After every row comes one of two labels: whether the row has a hidden trait. Each part has its own trait and labels.
(in the rows, 128 means zero)
[123 127  96 129 136 135 119 142 133 148 126 143 131 110 155 150 106 132
 147 118 174 153 135 127 108 129 134 110 128 113 151 160 140 126 138 141
 106 120 118 153 103 124 124 129 186 116 124 118 120 128 134 133 130 140
 155 123] => K
[130 131  88 121 117 133 132 135 129 146 138 137 122  81 148 146  90 126
 141  81 196 171 132 138 129 143 140 116 122  92 112 180 109  94 127 209
 106 127 122 127  78 126 117 132 196 123 136 116 119 148 141 135 156 138
 152 136] => V
[123 133  99 124 123  91 133 134 135 122 150 122 121 100 128 153  90 133
 112  87 185 163 127 133 145 145 132 123 136 102  77 173  94  76  93 214
 124 136 128 108  23 121 119 127 247 133 137 117 123 151 133 150 135 131
 134 131] => K
[126 133  79 128 128 123 133 137 131 141 139 123 123  97 136 163  93 130
 135  92 200 167 134 133 135 142 140 116 122  94 106 182 109  94 123 191
 106 125 126 146  82 128 131 129 223 124 139 110 127 147 135 134 136 140
 150 133] => V
[128 134  77 129 128 116 138 134 129 139 141 114 122 101 130 163  96 129
 130  88 198 168 133 134 147 147 141 120 120  89  87 185 102  91 123 187
 109 126 130 145  78 133 138 129 217 127 144 107 133 153 135 136 136 138
 142 136] => V
[122 135 100 128 135 100 130 138 129 130 153 115 123 107 125 169  91 133
 121 101 187 156 127 130 136 138 136 117 130 103  91 178 111  88 105 196
 110 132 128 133  24 123 127 128 240 130 133 112 126 145 129 146 122 136
 138 128] => K
[124 141 107 128 134  80 139 128 119 112 172  89 118 123  90 177  93 133
  97  90 179 132 119 134 164 141 137 129 127 105  53 168  89  62  83 210
 121 141 140 120  23 126 134 127 254 146 141 111 136 154 121 149 117 130
 116 132] => K
[117 135  63 148 164  94 135 142 135 131 144  75 130 129 110 211 106 141
 119 124 207 161 139 117 152 138 138 116 120  99 112 199 117  98 123 115
 105 118 138 209  73 136 168 123 255 126 144  92 148 139 118 136  76 146
 141 123] => V
[118 130  82 131 138  83 129 139 144 122 144 114 125 111 133 170  92 138
 113 102 192 164 134 125 140 143 131 119 140 105  94 182 103  84  98 176
 119 130 130 128  29 121 128 124 255 128 136 114 128 143 130 151 112 133
 136 124] => K
[118 125  82 129 138 116 121 149 147 146 127 143 130  94 167 158  99 136
 142 107 186 178 140 124 111 135 133 106 137  99 142 183 129 114 126 169
 103 120 117 146  70 118 120 126 236 113 127 115 117 134 137 144 128 140
 162 122] => K
[129 134  86 124 121 126 135 133 128 139 143 125 121  93 135 156  92 127
 132  81 203 164 131 137 139 145 141 119 123  93  94 178 103  89 117 208
 107 129 126 129  66 127 126 131 209 127 139 113 126 152 137 139 147 137
 144 136] => V
[122 133  93 128 134 103 129 139 133 132 146 119 124 108 132 166  91 134
 123  98 191 160 129 130 133 137 135 117 131 103 105 175 110  88 112 195
 109 129 126 132  44 122 126 128 240 128 132 113 125 143 130 144 127 136
 141 127] => K
[129 132  91 120 117 130 132 133 127 142 142 136 122  85 142 147  89 127
 138  78 199 171 130 138 131 143 140 118 123  93  96 177 115  94 122 211
 106 129 122 121  32 125 118 132 196 126 137 117 120 150 139 139 157 136
 149 136] => V
[123 131  98 123 121  90 133 132 141 118 146 124 121  96 135 151  88 133
 110  87 181 169 128 133 143 148 132 123 141 102  73 175  93  77  89 217
 125 135 130  97  46 120 115 126 251 132 138 123 121 151 135 154 135 129
 135 131] => K
[122 133  98 123 121  83 134 132 138 116 150 119 121  99 125 156  90 133
 106  82 180 159 126 134 152 149 132 126 140 101  63 172  88  78  86 219
 125 138 131  98  17 120 119 126 255 136 139 120 125 151 134 154 129 128
 128 132] => K
[127 132 100 120 118 129 128 136 126 142 142 141 121  84 144 137  88 128
 135  80 195 162 127 138 124 139 137 116 127  97 106 168 111  88 113 224
 107 131 120 113  57 121 111 132 197 126 130 119 116 150 137 142 156 136
 152 133] => K
[129 127 124 125 124 134 127 130 128 134 130 137 127 115 138 125 119 127
 136 117 141 142 129 131 122 131 130 123 128 119 142 134 126 123 128 164
 120 127 124 123 132 125 121 130 129 124 128 128 123 132 133 131 141 130
 137 130] => K
[126 135  76 133 136 110 138 135 131 135 141 103 124 109 122 181  98 132
 126  97 210 166 135 130 149 146 140 120 120  91  92 189 102  92 123 175
 108 124 133 164  72 133 146 128 235 127 145 104 138 153 130 135 118 141
 143 133] => V
[118 133  75 140 154 108 129 143 134 139 141 101 129 121 129 193  96 138
 131 121 203 161 137 121 133 135 138 112 124 100 126 187 127  89 125 145
 101 119 130 189  82 128 149 126 255 122 136 101 135 136 125 137  98 144
 148 122] => V
[121 133  90 129 138 112 128 139 131 135 147 119 125 112 131 169  91 134
 127 102 195 158 130 127 133 136 136 113 128 108 110 180 116  95 111 184
 107 127 126 143  63 123 129 128 246 126 131 112 126 140 130 143 121 138
 145 125] => K
[122 125  76 121 118 105 126 140 150 130 129 146 124  84 166 137  86 133
 128  89 189 179 135 132 125 147 131 116 144 100 104 168 104  97 109 208
 119 130 120 100  47 116 106 127 228 120 131 126 113 144 143 149 145 132
 151 128] => K
[124 130 115 131 138 121 126 136 130 136 133 124 129 125 134 151 110 132
 132 120 160 144 131 126 121 130 132 119 128 112 134 153 129 118 126 140
 113 125 125 149 107 126 131 128 188 124 128 124 127 129 128 133 122 135
 139 125] => K
[119 130  96 137 151 112 125 141 133 137 136 113 130 126 133 173 109 136
 131 131 175 142 134 120 122 128 131 114 127 115 143 162 134 115 127 131
 107 121 127 172  93 125 140 126 204 122 128 112 131 127 124 135 103 140
 144 119] => K
[118 130  89 129 134  92 128 140 147 125 136 124 126 102 148 161  92 137
 118 103 185 171 134 126 137 142 132 116 141 102 100 181 106  87 100 188
 118 129 127 128  34 119 123 124 255 124 135 117 123 143 133 151 119 134
 141 125] => K
[127 134  82 128 126 119 135 134 129 137 143 119 122  99 131 164  90 130
 131  90 199 164 132 134 140 147 140 119 122  94  94 181 105  90 120 195
 109 128 127 141  67 129 132 129 229 127 140 111 128 150 134 139 136 139
 144 134] => V
[120 133  96 130 138 102 128 140 132 133 147 116 125 110 129 170  93 135
 123 102 194 158 130 128 133 137 136 115 129 100 108 175 114  91 112 183
 108 128 128 143  55 123 130 128 252 128 131 111 126 141 129 144 121 138
 143 126] => K
[122 139  93 130 137  94 135 134 124 125 159  98 123 115 107 176  92 133
 112  94 196 146 126 130 151 140 138 122 126 102  83 196 103  79 102 182
 114 133 134 141  45 126 137 128 244 136 139 108 133 151 124 146 114 136
 129 128] => V
[122 134  91 129 139 106 131 138 129 134 149 116 124 108 128 169  95 132
 126  95 197 160 130 131 136 138 139 116 125  98 103 178 115  82 114 187
 107 128 126 146  59 125 132 129 239 129 137 111 127 143 130 141 126 138
 143 129] => V
[125 132  99 121 118 109 130 135 135 130 144 137 121  88 140 145  86 130
 124  83 187 166 128 136 135 143 135 120 135  99  94 173 100  84 103 223
 116 134 125 102  40 120 111 129 239 129 133 122 118 150 138 148 148 132
 143 133] => K
[124 134  89 127 137 113 129 138 129 142 144 125 125  98 136 163  90 131
 135  93 191 162 131 132 129 138 138 114 125  98 112 177 115  94 117 141
 103 125 125 143  69 123 127 129 220 124 131 111 125 144 132 141 134 139
 148 129] => V
[123 130 104 131 138 122 126 137 131 138 135 127 129 117 133 156 110 132
 133 120 166 147 132 126 121 130 134 117 127 118 132 158 131 117 127 145
 112 124 125 143 100 125 130 128 187 124 127 117 126 129 129 135 123 137
 144 124] => K
[131 137  94 122 115 114 141 128 123 127 154 114 117  95 114 156  91 126
 118  71 178 158 125 141 159 150 141 127 122  92  62 171  87  75 104 231
 116 136 133 114  51 130 127 131 216 137 145 114 129 160 133 143 149 130
 131 141] => V
[124 126  92 118 113 116 126 138 143 139 130 157 123  78 164 130  83 129
 137  84 185 177 134 135 121 145 134 113 139  99 107 175 104  98 112 217
 117 130 117  97  57 117 102 129 248 119 131 127 110 147 145 147 158 133
 156 131] => K
[130 135  88 123 117 121 138 130 126 135 146 120 120  90 127 155  94 126
 127  76 192 164 129 139 145 147 140 123 121  92  78 178  94  87 115 218
 112 132 129 122  63 129 127 131 213 131 143 114 128 157 136 139 148 135
 140 139] => V
